Questions about the matrix below.
1) What is the entry directly above the largest entry?
2) What is the entry directly above 34?
3) What is the 2nd entry on the diagonal from the top-right corner?
4) What is the first entry in reading order?
5) What is the fourth entry from the end, reading row by row?
6) What is the smallest entry in the last row?
7) What is the last entry, reading row by row?
8) What is the second largest entry?
[[-1, 8, 7, 11, -20, 4, 9, -12, 3, -10, 13, -3, -29, 6],
 [11, 5, -3, 2, 20, -9, -3, 31, 3, 20, 5, 21, 22, 9],
 [4, 3, 12, 4, 1, 20, 11, -14, 9, -6, 6, -8, -3, 0],
 [8, -4, -9, 0, 9, -23, -7, 19, -11, 15, 15, 11, 19, 3],
 [13, 27, 18, 24, 18, 28, 16, 41, 30, 17, 10, 34, 0, 24],
 [3, 13, 15, 13, -6, 17, 21, -11, 12, -5, -4, -3, -1, 8],
 [7, -5, 4, -8, 20, 13, -6, -1, 3, 12, -4, -1, 26, -4],
 [9, 11, 2, 13, 10, -9, 9, 25, 4, 16, 7, 20, 20, 12]]
1) 19
2) 11
3) 22
4) -1
5) 7
6) -9
7) 12
8) 34

data = -0.05	-0.04	-0.09	0.02	-0.06	0.00	-0.22	-0.20	0.10	0.21	-0.06	-0.03
What is the entry just left of -0.03? -0.06
What is the entry just left of 0.02? -0.09
What is the entry just left of 0.21? 0.10
What is the largest entry? 0.21

arr =
508,459,352,557,508,508
557,549,697,535,309,373
313,531,458,295,466,725
523,547,251,543,624,176
322,712,775,799,299,399
540,969,527,585,526,581
199,255,670,490,520,749
269,319,352,665,763,578
803,441,392,288,697,627
Give the last entry, reading row by row.
Answer: 627
The smallest entry in the last column -> 176
Give the top entry of the column that holds the largest entry.
Answer: 459
The second entry from the end, reading row by row -> 697
The 1st entry in reading order -> 508
Give the entry directly above 547.
Answer: 531
Give the entry in the bottom-left corner.
Answer: 803
The entry just left of 775 is 712
Give the top-right entry.
Answer: 508
Give the 4th-last entry, reading row by row.
Answer: 392
The largest entry: 969
Give the entry directly above 527.
Answer: 775
The entry just right of 775: 799
Give the entry directly above 531.
Answer: 549
The entry directly below 319 -> 441
The entry just left of 526 is 585

[[  2.2  -1.8 -13.8  20.6 -14.8  35.3   8.8  46.1 -15.5 -44.2  35.9  15.6]
 [-55.3 -28.9 -16.3  29.5 -21.3  16.1 -51.6  14.9  -9.1  -8.0  -8.8  20.2]]
Rows and columns are numbered from 0.
The entry in row 1 and column 0?
Answer: -55.3
The entry just left of 46.1?
Answer: 8.8
The entry at row 0, column 0 -> 2.2
The entry directly above -8.8 -> 35.9
The entry directly below -14.8?
Answer: -21.3
The entry in row 0 and column 1?
Answer: -1.8
The entry in the top-right corner?
Answer: 15.6
The entry in row 0 and column 2?
Answer: -13.8
The top entry of the column that holds the largest entry: 46.1
The bottom-right entry?
Answer: 20.2
The entry directly below the largest entry: 14.9
The entry directly below 8.8 is -51.6
The entry directly above 29.5: 20.6
The entry at row 1, column 2?
Answer: -16.3
The entry directly below 20.6 is 29.5

array([-18, -16,  13, -32,   3,  31,  26, -10,   8, -27,  -6,  12, -22,
       -30,   9, -16])
Find the entry just left of -27.
8
The entry just left of -6 is -27
The entry just right of -30 -> 9

Read these off the matrix that follows.
1) Find the bottom entry of the column that holds the smallest entry.
2) Find the bottom entry of the column that holds the largest entry.
3) Find the entry in the top-left corner.
4) Find the entry just left of 16.4.
5) Find the entry just left of 45.1.
6) Find the entry in the bottom-left corner.
7) Find the top entry of the column that holds the largest entry.
8) Find the 2nd largest entry.
[[ 21.3 -16.8  26.5   7.1 -17.1   0.2  15.4 -22.7]
 [  1.9  -1.8   8.6 -32.0   4.3  12.7   8.2  -3.2]
 [ -3.3  10.6 -25.6   4.6   7.4  23.4 -15.3  29.8]
 [-14.5   1.2  16.5   7.5  -4.1 -35.9  -1.5 -51.5]
 [ 30.0 -18.1  14.2  18.1 -16.1  15.1  18.3  11.9]
 [ -8.0   8.5  -0.1 -23.5   6.5   9.1  -4.7 -12.0]
 [ 26.8 -24.2  34.1  -7.8 -13.1   0.3  33.1 -11.7]
 [-12.2   6.2 -24.4  33.4  11.0 -12.9 -15.7   6.6]
 [-18.4   8.2 -20.1 -11.1  23.7 -13.8   1.7  28.1]
 [ 18.5  -1.8   2.4 -11.5 -13.9  45.1   2.9  20.4]
 [  4.8  -9.3  -1.3  18.3   3.0 -17.8  11.0  16.4]]
1) 16.4
2) -17.8
3) 21.3
4) 11.0
5) -13.9
6) 4.8
7) 0.2
8) 34.1

M =
array([ 0.11,  0.12,  0.05, -0.07,  0.14, -0.05,  0.14,  0.11, -0.11,
        0.08,  0.07])
The 2nd entry from the left? 0.12
The 2nd entry from the right? 0.08
The third entry from the right: -0.11
The 5th entry -> 0.14
The last entry is 0.07
The entry at the centre? -0.05
The first entry -> 0.11

Questions about the array below.
1) What is the first entry in reading order?
2) What is the entry just left of the largest entry?
3) What is the entry just right of the smallest entry?
4) What is the 3rd smallest entry?
5) What is the entry just left of -2.164?
6) What is the entry just left of 7.482?
7) What is the entry just right of -4.029?
array([[  2.220,  -9.264,   7.533,   6.732,  -4.029,   7.748, -13.004,
          2.139,   1.613,   0.696,   1.984,   2.829,  -0.355,   2.771,
         -2.826],
       [  2.380,   0.822,   1.982,   1.074,   1.010,  13.640, -16.216,
         -5.048,   4.904,  -2.200,  -7.857,   2.481,   6.319,  16.361,
         -0.117],
       [ -3.771,  -5.717,  -2.019,   3.645,  -5.332,  -6.603,  -2.347,
         -0.475,   3.412,   0.121,   6.902,   5.603,   0.303,  -2.164,
          4.424],
       [-10.317,   3.086,  -6.917,  -2.615,  13.695,   0.573,  -9.212,
        -11.573,  27.602,  -1.600,   0.107,   1.208,   2.556,  -0.563,
          2.320],
       [ -6.221,  -4.585,  -4.604,   0.295,  -1.741,  -6.904,   2.364,
         -2.293,   0.803,   3.601,   4.432,   4.165,   0.035,   3.309,
          5.144],
       [ -3.923,  -3.696,  -2.441,   3.716,  -7.103,  -9.645,   1.278,
          0.682,   5.747,  -2.015,   8.121,   7.679,   0.511,  -5.696,
          7.822],
       [ -5.427,  -4.167,  -2.650,  -2.828,   3.328,   1.399,  -5.252,
         -8.458,   2.080,   4.174,  -2.261,   2.515,   1.594,  14.181,
          1.250],
       [-10.197,   3.113,  -6.897,  -3.163,  13.705,   1.479,  -9.886,
        -13.245,  28.267,  -1.657,  -0.231,   1.328,   2.611,  -0.010,
          2.000],
       [ -9.269,  -2.423,  -6.463,  -3.859,   8.840,  -1.295,  -4.493,
        -11.543,   9.915,   3.628,   0.911,   1.828,   0.917,   6.814,
          2.630],
       [ -2.492,  -2.376,  -2.320,   4.518,  -6.962,  -7.887,  -2.636,
          0.180,   4.612,  -2.763,   6.778,   7.482,   2.092,  -3.234,
          7.678]])
1) 2.220
2) -13.245
3) -5.048
4) -13.004
5) 0.303
6) 6.778
7) 7.748

Read these off the matrix that follows.
1) The entry directly below -0.503?
2) The entry directly below 1.430?
3) The entry directly below the centre entry?
4) The entry in the bottom-right corner?
5) The entry just right of the smallest entry?
6) The entry just right of 0.370?
7) The entry in the top-right corner?
8) The top entry of the column that holds the smallest entry?
[[2.551, 0.560, 2.092, -0.718, 0.373, 1.242, 1.219, 0.516, 0.952, 0.152, 0.491, -0.147, -0.823],
 [0.887, 0.052, -0.012, 0.502, -0.726, -0.852, 0.621, -1.074, 2.795, 0.262, 2.337, -1.416, 0.024],
 [-0.767, 1.196, -0.593, 2.817, 1.665, -0.503, -1.556, 1.921, 1.507, -1.170, -0.441, 0.375, -0.314],
 [1.077, 0.546, 0.294, 1.383, 0.832, -0.325, -0.921, 1.304, 1.969, -1.511, -0.368, -0.426, -1.546],
 [1.690, 1.681, 2.939, -0.715, 1.430, 2.812, 2.192, 1.022, -0.802, 1.840, 0.700, 1.268, 1.068],
 [1.619, -1.124, -0.328, 0.314, -0.245, 0.132, 0.643, 0.807, 0.479, 0.444, -0.363, 1.802, 0.563],
 [1.596, 1.719, 2.900, -0.660, 1.477, 2.879, 2.217, 1.078, -0.934, 1.940, 0.684, 1.436, 1.224],
 [1.702, -0.542, 0.583, -0.833, -1.247, 0.214, 2.287, -1.554, 1.511, 1.937, 2.676, -0.205, 1.349],
 [-0.406, 1.233, -0.277, 2.629, 1.786, -0.285, -1.579, 2.142, 1.366, -1.355, -0.765, 0.445, -0.647],
 [1.400, -0.683, -0.047, 0.560, 0.333, 0.575, 0.464, 1.418, 0.016, 0.370, -0.828, 2.177, 0.574],
 [2.402, -0.669, 0.685, -0.165, 0.029, 0.544, 0.609, 0.967, 0.702, -0.181, -0.599, 1.049, -0.636]]
1) -0.325
2) -0.245
3) 2.217
4) -0.636
5) 2.142
6) -0.828
7) -0.823
8) 1.219
